Here is a tiny trained network, its code and every weight. The questions are about switching its units off for an input and a target symbol, where a switched-off unit gives its printed mean instead of its output.

import numpy as np


def w(rows, s, z=0):
    codes = np.array(rows[::2]) - 128.0
    scale = np.full(codes.shape[1], s)
    scale[-1] = z or s
    return codes * scale


def norm(h):
    return h / np.sqrt((h * h).mean(-1, keepdims=True) + 1e-5)


def f(y):
    return np.maximum(y, 0)


def softmax(a):
    e = np.exp(a - a.max(-1, keepdims=True))
    return e / e.sum(-1, keepdims=True)


def log_softmax(a):
    a = a - a.max(-1, keepdims=True)
    return a - np.log(np.exp(a).sum(-1, keepdims=True))


def net(x, mask):
    ids = ['ΘΞΩεζημπτ'.index(c) for c in x.split()]
    T = len(ids)
    res = E[ids] + P[:T]
    u = 0
    for l in range(3):
        q, k, v = (norm(res) @ M[l].T for M in (Q, K, V))
        z = softmax(np.where(np.tri(T) > 0, q @ k.T / 3**0.5, -1e9)) @ v
        res = res + np.where(mask[u], z, O[l][:, -1]) @ O[l][:, :-1]
        u += 1
        y = f(norm(res) @ A[l][:, :-1].T + A[l][:, -1])
        res = res + np.where(mask[u : u + 12], y, B[l][:, -1]) @ B[l][:, :-1]
        u += 12
    return log_softmax(norm(res)[-1] @ U[:, :-1].T + U[:, -1])


Q, K, V, O, A, B = {}, {}, {}, {}, {}, {}
E = w([
[109,162,145,91,139,137],'Θ',
[118,75,71,170,162,83],'Ξ',
[129,2,186,59,31,151],'Ω',
[63,133,120,158,134,132],'ε',
[160,132,144,164,178,134],'ζ',
[89,102,135,98,84,116],'η',
[147,124,116,62,169,114],'μ',
[182,146,155,167,42,88],'π',
[149,165,103,143,98,95],'τ',
],0.0093)
P = w([
[156,110,120,56,125,255],'0',
[134,118,142,95,173,183],'1',
[101,78,172,80,188,158],'2',
[134,131,111,117,145,122],'3',
[181,182,55,142,92,214],'4',
[162,182,103,152,140,91],'5',
[116,127,189,116,185,51],'6',
[151,185,102,123,119,36],'7',
[163,164,31,172,74,155],'8',
],0.0043)
Q[0] = w([
[141,41,170,184,153,188],'L0H0',
[66,139,13,100,77,65],'L0H0',
[131,189,2,157,82,201],'L0H0',
],0.0081)
K[0] = w([
[176,101,165,75,94,220],'L0H0',
[115,204,178,163,171,81],'L0H0',
[99,53,255,100,163,39],'L0H0',
],0.008)
V[0] = w([
[17,172,79,174,102,139],'L0H0',
[141,126,251,156,131,100],'L0H0',
[113,112,145,115,44,117],'L0H0',
],0.003)
O[0] = w([
[4,133,6,122,153,77,115],'L0H0',
[175,116,146,101,191,192,9],'L0H0',
[158,163,73,119,124,72,253],'L0H0',
],0.0036,0.00066)
A[0] = w([
[175,158,98,123,47,49,64],'L0N0',
[49,120,50,150,144,115,89],'L0N1',
[25,163,145,235,106,174,197],'L0N2',
[254,184,148,189,64,80,100],'L0N3',
[115,139,130,46,146,112,106],'L0N4',
[130,229,55,149,106,103,4],'L0N5',
[198,160,181,77,92,134,41],'L0N6',
[170,116,46,211,172,192,172],'L0N7',
[35,148,147,200,191,115,182],'L0N8',
[138,40,214,144,165,152,45],'L0N9',
[143,178,187,117,207,69,104],'L0N10',
[169,121,103,177,146,63,121],'L0N11',
],0.0034,0.0024)
B[0] = w([
[76,63,155,152,132,209,249],'L0N0',
[102,171,142,61,154,168,212],'L0N1',
[187,173,90,3,77,58,202],'L0N2',
[16,74,171,137,217,185,248],'L0N3',
[138,182,88,194,115,137,229],'L0N4',
[65,119,97,189,195,192,179],'L0N5',
[63,103,72,119,139,145,166],'L0N6',
[160,112,114,58,44,219,238],'L0N7',
[99,149,150,72,165,204,223],'L0N8',
[49,122,154,126,95,55,150],'L0N9',
[90,106,99,178,115,130,191],'L0N10',
[77,148,97,186,132,191,215],'L0N11',
],0.0033,0.0016)
Q[1] = w([
[253,153,247,149,250,224],'L1H0',
[46,20,189,130,253,61],'L1H0',
[63,158,236,109,148,75],'L1H0',
],0.0067)
K[1] = w([
[104,46,136,59,103,205],'L1H0',
[203,219,84,117,15,254],'L1H0',
[204,109,13,161,119,192],'L1H0',
],0.0072)
V[1] = w([
[121,246,149,18,184,138],'L1H0',
[45,238,145,213,121,237],'L1H0',
[86,105,248,100,2,62],'L1H0',
],0.0041)
O[1] = w([
[208,225,95,89,104,74,233],'L1H0',
[143,183,118,128,2,249,248],'L1H0',
[53,147,228,116,101,76,218],'L1H0',
],0.006,0.0013)
A[1] = w([
[71,107,51,144,161,190,72],'L1N0',
[98,79,121,19,145,131,254],'L1N1',
[124,180,151,253,162,91,72],'L1N2',
[238,86,205,125,92,111,61],'L1N3',
[237,86,165,86,189,106,35],'L1N4',
[105,158,86,78,88,88,152],'L1N5',
[131,75,68,193,139,97,71],'L1N6',
[182,160,198,207,72,106,56],'L1N7',
[177,88,149,144,61,121,249],'L1N8',
[37,168,177,174,234,138,63],'L1N9',
[38,82,190,124,136,138,76],'L1N10',
[58,36,96,167,80,154,79],'L1N11',
],0.0043,0.0018)
B[1] = w([
[134,231,125,91,139,153,181],'L1N0',
[165,200,52,164,169,109,255],'L1N1',
[142,76,101,83,80,177,144],'L1N2',
[113,104,82,36,130,112,143],'L1N3',
[52,168,133,158,141,200,137],'L1N4',
[119,136,75,145,198,172,226],'L1N5',
[93,140,197,126,150,105,151],'L1N6',
[84,202,187,167,187,101,146],'L1N7',
[136,176,220,178,226,99,201],'L1N8',
[214,104,82,105,3,152,170],'L1N9',
[122,217,99,124,159,169,201],'L1N10',
[55,95,155,153,172,107,204],'L1N11',
],0.0044,0.0036)
Q[2] = w([
[119,254,45,113,110,122],'L2H0',
[149,8,164,25,98,128],'L2H0',
[71,195,154,91,185,162],'L2H0',
],0.0065)
K[2] = w([
[213,98,96,186,74,75],'L2H0',
[99,206,83,2,215,232],'L2H0',
[157,104,169,99,18,63],'L2H0',
],0.0066)
V[2] = w([
[66,156,77,50,142,192],'L2H0',
[135,74,155,1,109,143],'L2H0',
[155,165,117,149,78,103],'L2H0',
],0.005)
O[2] = w([
[111,155,74,210,102,71,254],'L2H0',
[167,24,97,155,3,87,98],'L2H0',
[69,108,160,132,205,137,130],'L2H0',
],0.0054,0.0038)
A[2] = w([
[145,182,187,69,108,56,216],'L2N0',
[77,133,213,97,135,179,111],'L2N1',
[121,11,145,18,113,62,187],'L2N2',
[157,162,129,72,142,119,32],'L2N3',
[206,153,110,165,47,203,26],'L2N4',
[80,204,114,180,129,125,150],'L2N5',
[213,155,92,152,153,179,241],'L2N6',
[107,170,146,125,172,139,138],'L2N7',
[53,68,115,194,134,71,255],'L2N8',
[104,97,224,227,165,144,144],'L2N9',
[116,124,104,30,180,101,117],'L2N10',
[255,125,171,120,226,39,191],'L2N11',
],0.0049,0.0016)
B[2] = w([
[159,136,189,144,71,65,171],'L2N0',
[154,179,139,67,153,94,159],'L2N1',
[160,134,29,204,87,151,141],'L2N2',
[101,106,153,174,128,111,140],'L2N3',
[104,76,166,173,170,74,166],'L2N4',
[155,80,197,178,125,119,253],'L2N5',
[138,68,222,134,156,82,198],'L2N6',
[149,110,152,179,155,117,181],'L2N7',
[89,39,163,96,155,150,185],'L2N8',
[91,133,27,40,155,163,158],'L2N9',
[93,144,97,118,89,74,153],'L2N10',
[117,79,195,3,123,120,143],'L2N11',
],0.0047,0.0056)
U = w([
[246,201,154,142,90,118,179],'Θ',
[107,58,28,143,238,155,154],'Ξ',
[108,29,108,61,30,113,129],'Ω',
[71,213,5,62,83,152,81],'ε',
[212,21,207,153,158,164,1],'ζ',
[9,136,153,166,105,13,185],'η',
[186,86,123,3,186,60,93],'μ',
[67,125,206,16,124,202,170],'π',
[105,118,109,215,76,254,72],'τ',
],0.0083,0.0042)

Each question gives the input, a string of symbols that net reads in full, and the target symbol t.
The units are the heads (3 rows each of Q, K, V and O) and the neurons (one row each of A and B). Each row of codes is followed by its name. A weight is (code - 128) times the scale printed after its matrix; where a second scale follows, it is the last column's (O, A, B and U).
mask holds one flag per unit, layer by layer, with each layer's heads first. A switched-off unit (its flag False) gives its mean, the last column of its rows in O or B, instead of its output. The means were averaged over made-up inputs and are rounded, as every weight is.
A unit's drop is (log p(t) with every unit on - log p(t) with that unit switched off) / (log p(t) with every unit on - log p(t) with every unit switched off).
The circuit of an input: a set's keep is (log p(t) with only the set's units on - log p(t) with every unit switched off) / (log p(t) with every unit on - log p(t) with every unit switched off). Starting from the 12 units with the biggest drops (on a tie, the unit counted first), units are removed one at a time, each time the one whose removal leaves the highest keep (on an exact tie, the one counted first), for as long as the keep stays at least 0.8.
circuit, biggest first: the units of the circuit, biggest drop first
k most important neurons: the k neurons with the biggest drops, biggest first
k most important neurons of layer l: the k neurons of layer l with the biggest drops, biggest first
input Ξ η Ξ η ε Ξ Θ, target ε: circuit, biggest first	[L0H0; L1H0]
input η Ξ η, target Ξ: circuit, biggest first	[L1H0; L1N1; L0N3]
input τ μ η η τ Ξ η, target τ: circuit, biggest first	[L1H0]
input η η η η Ξ Θ τ, target Ξ: circuit, biggest first	[L1H0; L0N3]
input η η η Ξ ε Ω η, target ε: circuit, biggest first	[L0H0; L1H0]
input Ξ Θ η π τ η Θ Ω, target η: circuit, biggest first	[L1N8; L2H0]
input η Θ Θ η Ξ, target Θ: circuit, biggest first	[L1H0; L0N7]
input η Θ μ, target η: circuit, biggest first	[L1N4; L2H0]
input η μ η τ η η τ η Θ, target τ: 3 most important neurons	[L0N3; L1N2; L1N1]
input η τ ζ π η, target ζ: circuit, biggest first	[L0H0; L2N6; L1H0]
input τ Ω η Θ π, target η: circuit, biggest first	[L1H0; L0N3]
input η Θ π η μ η Θ, target μ: circuit, biggest first	[L1H0; L2N11]
input Ω η π, target Ω: circuit, biggest first	[L2H0; L1N3]
input η η Θ Ω η η η Θ ε, target ε: 2 most important neurons of layer 1	[L1N8; L1N5]
input η η Θ η Θ μ, target η: circuit, biggest first	[L2H0]
input η Θ Ξ Θ, target Θ: 2 most important neurons	[L2N8; L1N11]
input π μ η η, target μ: 3 most important neurons	[L0N3; L2N11; L0N4]
input τ η μ Ξ η, target μ: 2 most important neurons	[L0N7; L2N11]
input ε Θ π Θ η, target π: 2 most important neurons of layer 0	[L0N3; L0N8]
input ε ε η Ω μ ζ Ξ τ, target τ: 2 most important neurons	[L0N3; L0N11]
input η η Θ η η Ω, target η: 2 most important neurons	[L1N8; L1N1]
input η Θ π Θ Θ ε, target ε: 2 most important neurons of layer 0	[L0N2; L0N8]
input Ξ Ξ Ξ Ξ Ξ η Θ π Ξ, target Θ: 3 most important neurons of layer 0	[L0N3; L0N7; L0N0]
input η η η Θ Ξ, target η: 3 most important neurons	[L0N3; L1N6; L2N9]
input π π η η, target π: 2 most important neurons of layer 0	[L0N2; L0N7]
input η τ η Ξ Θ, target η: most important neuron of layer 1	[L1N0]
input η π μ η π η π, target π: 2 most important neurons	[L0N3; L2N9]
